Below is a small trained network, with its code and all its weights. Each question gives an input and a class and asks what happens when units are switched off, that is, made to give their printed mean instead of their output.

import numpy as np


def w(rows, s, z=0):
    codes = np.array(rows[::2]) - 128.0
    scale = np.full(codes.shape[1], s)
    scale[-1] = z or s
    return codes * scale


def f(y):
    return y / 2 * (1 + np.tanh(0.7978845608 * (y + 0.044715 * y**3)))


def log_softmax(a):
    a = a - a.max(-1, keepdims=True)
    return a - np.log(np.exp(a).sum(-1, keepdims=True))


def net(x, mask):
    res = np.array(x, float).reshape(1, 6) / 4 @ E
    y = f(res @ A[0][:, :-1].T + A[0][:, -1])
    res = res + np.where(mask, y, B[0][:, -1]) @ B[0][:, :-1]
    return log_softmax(res[-1] @ U[:, :-1].T + U[:, -1])


A, B = {}, {}
E = w([
[157,215,101,252,158,55,187,82,51,88],'x0',
[105,127,120,150,98,93,131,72,124,138],'x1',
[58,118,182,180,109,128,188,199,56,221],'x2',
[162,135,211,42,151,110,174,139,85,108],'x3',
[119,81,218,80,185,6,53,148,118,120],'x4',
[197,95,53,118,86,81,142,107,2,186],'x5',
],0.0076)
A[0] = w([
[119,157,124,183,200,100,151,109,103,102,4],'neuron 1',
[17,163,157,150,104,71,167,221,119,159,33],'neuron 2',
[152,184,120,174,195,84,123,117,80,90,85],'neuron 3',
[138,180,116,195,189,107,186,148,126,96,51],'neuron 4',
[128,106,123,120,165,43,54,92,107,115,226],'neuron 5',
[132,59,182,181,171,54,55,158,122,92,56],'neuron 6',
[35,178,246,182,168,207,83,77,161,55,70],'neuron 7',
[124,123,57,89,254,121,100,43,164,58,9],'neuron 8',
],0.0072,0.0029)
B[0] = w([
[109,44,200,68,184,108,68,110,160,139,171],'neuron 1',
[120,124,4,146,196,47,188,167,112,113,214],'neuron 2',
[70,2,155,147,146,82,35,157,122,191,212],'neuron 3',
[165,52,166,99,95,98,84,89,222,138,201],'neuron 4',
[177,154,195,190,162,108,164,184,90,76,253],'neuron 5',
[183,55,145,193,150,199,187,68,156,58,220],'neuron 6',
[156,251,133,110,188,195,23,120,40,93,250],'neuron 7',
[132,126,29,66,187,87,169,217,183,127,215],'neuron 8',
],0.008,0.005)
U = w([
[175,177,91,126,112,104,66,104,2,147,179],'0',
[132,125,114,142,84,97,134,127,106,114,241],'1',
[121,173,51,103,148,15,204,175,157,161,81],'2',
[186,156,139,160,74,89,93,162,116,170,166],'3',
[84,28,147,64,123,122,66,62,133,195,3],'4',
[192,105,154,224,111,193,248,46,145,92,48],'5',
],0.0084,0.0056)

Each question gives the input, the list of numbers given to net, and the class t.
The units are the neurons (one row each of A and B). Each row of codes is followed by its name. A weight is (code - 128) times the scale printed after its matrix; where a second scale follows, it is the last column's (A, B and U).
mask holds one flag per neuron, in row order. A switched-off neuron (its flag False) gives its mean, the last column of its row in B, instead of its output. The means were averaged over made-up inputs and are rounded, as every weight is.
A unit's drop is (log p(t) with every unit on - log p(t) with that unit switched off) / (log p(t) with every unit on - log p(t) with every unit switched off).
The circuit of an input: a set's keep is (log p(t) with only the set's units on - log p(t) with every unit switched off) / (log p(t) with every unit on - log p(t) with every unit switched off). Starting from all 8 units, units are removed one at a time, each time the one whose removal leaves the highest keep (on an exact tie, the one counted first), for as long as the keep stays at least 0.8.
circuit, biggest first: the units of the circuit, biggest drop first
unit that matters most: the unit with the biggest drop
top k neurons: the k neurons with the biggest drops, biggest first
drop when u is switched off: that unit's drop, to one decimal
input [-5,2,-8,-5,-8,-6], class 2: unit that matters most	neuron 8
input [-2,5,5,3,-4,-2], class 2: circuit, biggest first	(neuron 2; neuron 6)
input [2,3,4,1,5,3], class 5: circuit, biggest first	(neuron 6; neuron 7)
input [3,-5,-7,5,-1,5], class 2: top 2 neurons	(neuron 8; neuron 7)
input [8,2,3,-5,3,6], class 4: top 4 neurons	(neuron 3; neuron 1; neuron 4; neuron 7)
input [0,4,7,2,4,0], class 2: top 2 neurons	(neuron 2; neuron 7)
input [-6,-2,7,-2,1,5], class 2: circuit, biggest first	(neuron 2; neuron 7)
input [7,-5,-3,3,-5,-5], class 4: circuit, biggest first	(neuron 4; neuron 3; neuron 1)
input [0,-3,7,-6,-7,-3], class 2: top 3 neurons	(neuron 2; neuron 6; neuron 5)
input [0,3,5,3,0,-5], class 0: top 2 neurons	(neuron 7; neuron 8)
input [6,0,3,-4,8,-2], class 5: top 2 neurons	(neuron 6; neuron 5)
input [1,-7,-4,7,8,-7], class 5: top 2 neurons	(neuron 6; neuron 5)
input [8,-6,-6,6,6,2], class 4: top 2 neurons	(neuron 3; neuron 1)
input [1,-4,-6,3,1,-1], class 2: unit that matters most	neuron 8
input [-8,0,8,1,-8,-1], class 2: top 3 neurons	(neuron 2; neuron 6; neuron 7)
input [2,5,3,-7,-7,-7], class 0: top 2 neurons	(neuron 7; neuron 6)
input [-1,-6,7,-5,8,1], class 5: top 2 neurons	(neuron 6; neuron 8)
input [5,8,3,7,-6,4], class 3: drop when neuron 4 is switched off	0.2
input [-3,3,-4,-2,-2,0], class 2: drop when neuron 3 is switched off	0.2
input [4,0,6,3,6,-8], class 0: drop when neuron 2 is switched off	0.1
input [4,8,-5,-8,-7,-1], class 1: top neuron	(neuron 6)
